Here is a tiny trained network, its code and every weight. The questions are about switching its units off for an input and a target symbol, where a switched-off unit gives its printed mean instead of its output.

import numpy as np


def w(rows, s, z=0):
    codes = np.array(rows[::2]) - 128.0
    scale = np.full(codes.shape[1], s)
    scale[-1] = z or s
    return codes * scale


def norm(h):
    return h / np.sqrt((h * h).mean(-1, keepdims=True) + 1e-5)


def f(y):
    return np.maximum(y, 0)


def softmax(a):
    e = np.exp(a - a.max(-1, keepdims=True))
    return e / e.sum(-1, keepdims=True)


def log_softmax(a):
    a = a - a.max(-1, keepdims=True)
    return a - np.log(np.exp(a).sum(-1, keepdims=True))


def net(x, mask):
    ids = ['αηλμξψω'.index(c) for c in x.split()]
    T = len(ids)
    res = E[ids] + P[:T]
    r = norm(res)
    for j in range(2):
        rows = slice(3 * j, 3 * j + 3)
        q, k, v = (r @ M[0][rows].T for M in (Q, K, V))
        z = softmax(np.where(np.tri(T) > 0, q @ k.T / 3**0.5, -1e9)) @ v
        o = O[0][rows]
        res = res + np.where(mask[j], z, o[:, -1]) @ o[:, :-1]
    y = f(norm(res) @ A[0][:, :-1].T + A[0][:, -1])
    res = res + np.where(mask[2:14], y, B[0][:, -1]) @ B[0][:, :-1]
    return log_softmax(norm(res)[-1] @ U[:, :-1].T + U[:, -1])


Q, K, V, O, A, B = {}, {}, {}, {}, {}, {}
E = w([
[42,154,92,102],'α',
[250,97,118,194],'η',
[11,85,163,154],'λ',
[160,56,210,115],'μ',
[238,172,82,16],'ξ',
[99,179,39,143],'ψ',
[103,95,183,66],'ω',
],0.018)
P = w([
[145,131,151,120],'0',
[115,93,107,104],'1',
[127,113,111,118],'2',
[140,181,170,124],'3',
[130,149,138,120],'4',
[117,69,87,112],'5',
[139,136,128,124],'6',
[157,239,217,132],'7',
[134,138,135,120],'8',
[114,7,56,87],'9',
[138,138,129,126],'10',
[158,221,196,149],'11',
[139,137,134,122],'12',
],0.017)
Q[0] = w([
[121,147,140,196],'h0',
[138,193,184,109],'h0',
[126,248,220,177],'h0',
[106,91,88,122],'h1',
[84,73,118,136],'h1',
[155,12,27,64],'h1',
],0.016)
K[0] = w([
[116,71,134,103],'h0',
[114,91,75,112],'h0',
[133,26,59,112],'h0',
[126,143,162,157],'h1',
[142,135,172,159],'h1',
[128,251,198,140],'h1',
],0.02)
V[0] = w([
[109,88,210,146],'h0',
[82,98,75,247],'h0',
[178,120,126,70],'h0',
[146,125,168,186],'h1',
[150,126,47,192],'h1',
[131,164,66,25],'h1',
],0.014)
O[0] = w([
[54,148,193,211,126],'h0',
[104,4,83,164,36],'h0',
[241,157,175,81,137],'h0',
[179,139,103,149,50],'h1',
[154,98,55,131,4],'h1',
[68,144,110,55,227],'h1',
],0.013,0.0046)
A[0] = w([
[176,192,150,147,138],'n0',
[110,78,238,60,107],'n1',
[112,194,84,207,79],'n2',
[103,72,190,136,69],'n3',
[174,124,100,76,115],'n4',
[71,238,37,172,114],'n5',
[19,34,147,249,126],'n6',
[80,248,24,171,158],'n7',
[64,174,69,167,43],'n8',
[67,113,137,174,253],'n9',
[122,102,136,147,76],'n10',
[49,140,100,84,77],'n11',
],0.013,0.0072)
B[0] = w([
[161,134,54,152,200],'n0',
[134,65,169,140,251],'n1',
[133,96,128,216,151],'n2',
[69,137,124,118,158],'n3',
[188,201,110,188,176],'n4',
[112,32,247,106,217],'n5',
[120,208,36,133,194],'n6',
[196,49,196,99,244],'n7',
[60,76,127,93,159],'n8',
[113,181,89,193,254],'n9',
[83,117,117,129,131],'n10',
[173,122,153,174,222],'n11',
],0.011,0.0073)
U = w([
[27,20,178,56,114],'α',
[251,15,110,202,58],'η',
[84,87,83,208,238],'λ',
[165,151,231,254,57],'μ',
[156,188,124,36,229],'ξ',
[142,45,23,85,252],'ψ',
[121,205,203,118,6],'ω',
],0.0094,0.0033)

Each question gives the input, a string of symbols that net reads in full, and the target symbol t.
The units are the heads (3 rows each of Q, K, V and O) and the neurons (one row each of A and B). Each row of codes is followed by its name. A weight is (code - 128) times the scale printed after its matrix; where a second scale follows, it is the last column's (O, A, B and U).
mask holds one flag per unit, heads first, then neurons. A switched-off unit (its flag False) gives its mean, the last column of its rows in O or B, instead of its output. The means were averaged over made-up inputs and are rounded, as every weight is.
A unit's drop is (log p(t) with every unit on - log p(t) with that unit switched off) / (log p(t) with every unit on - log p(t) with every unit switched off).
The circuit of an input: a set's keep is (log p(t) with only the set's units on - log p(t) with every unit switched off) / (log p(t) with every unit on - log p(t) with every unit switched off). Starting from the 12 units with the biggest drops (on a tie, the unit counted first), units are removed one at a time, each time the one whose removal leaves the highest keep (on an exact tie, the one counted first), for as long as the keep stays at least 0.8.
units of the circuit, in order: the units of the circuit, biggest drop first
k most important neurons: the k neurons with the biggest drops, biggest first
which heads matter: for each layer, one digit per head in row order, 1 if its drop is at least 0.15 and else 0, layers parted by /
input μ μ α μ μ μ μ λ μ ψ, target λ: which heads matter : 10
input μ μ α ξ μ ψ, target ξ: units of the circuit, in order : [h0]
input α ψ α α μ α α μ α ψ μ λ, target ψ: units of the circuit, in order : [h0, h1]
input α ξ α α α ω α η ψ ψ, target η: which heads matter : 01
input η η α, target η: which heads matter : 01
input ξ ξ ω α μ ψ α ω α η α μ, target η: units of the circuit, in order : [h1, h0]
input μ η η α α η α ω η ω, target ω: which heads matter : 10
input α α α α α α η ξ α ψ η η, target ψ: units of the circuit, in order : [h0, h1]
input α α α μ η α α ψ μ ξ λ η, target ξ: units of the circuit, in order : [h1, h0]
input μ ω ψ, target μ: which heads matter : 11
input ψ λ ψ, target ψ: which heads matter : 10
input α α ξ η α μ ψ η μ μ, target η: which heads matter : 01
input α ω μ ω μ α, target ω: which heads matter : 10
input α α ξ μ, target α: units of the circuit, in order : [h1]
input λ μ α α λ, target λ: units of the circuit, in order : [n6, h0]
input λ α μ, target λ: units of the circuit, in order : [h0, n6]
input ξ μ α α α ξ η, target ξ: which heads matter : 11
input μ α ψ η α α, target η: which heads matter : 01
input α α α ψ α α η μ, target α: units of the circuit, in order : [h0, h1]
input ψ α ξ, target ψ: units of the circuit, in order : [h0]
input ξ λ α α μ μ ξ α ω, target ξ: 2 most important neurons : [n5, n7]
input α α α ξ μ ψ λ ψ, target ψ: which heads matter : 11
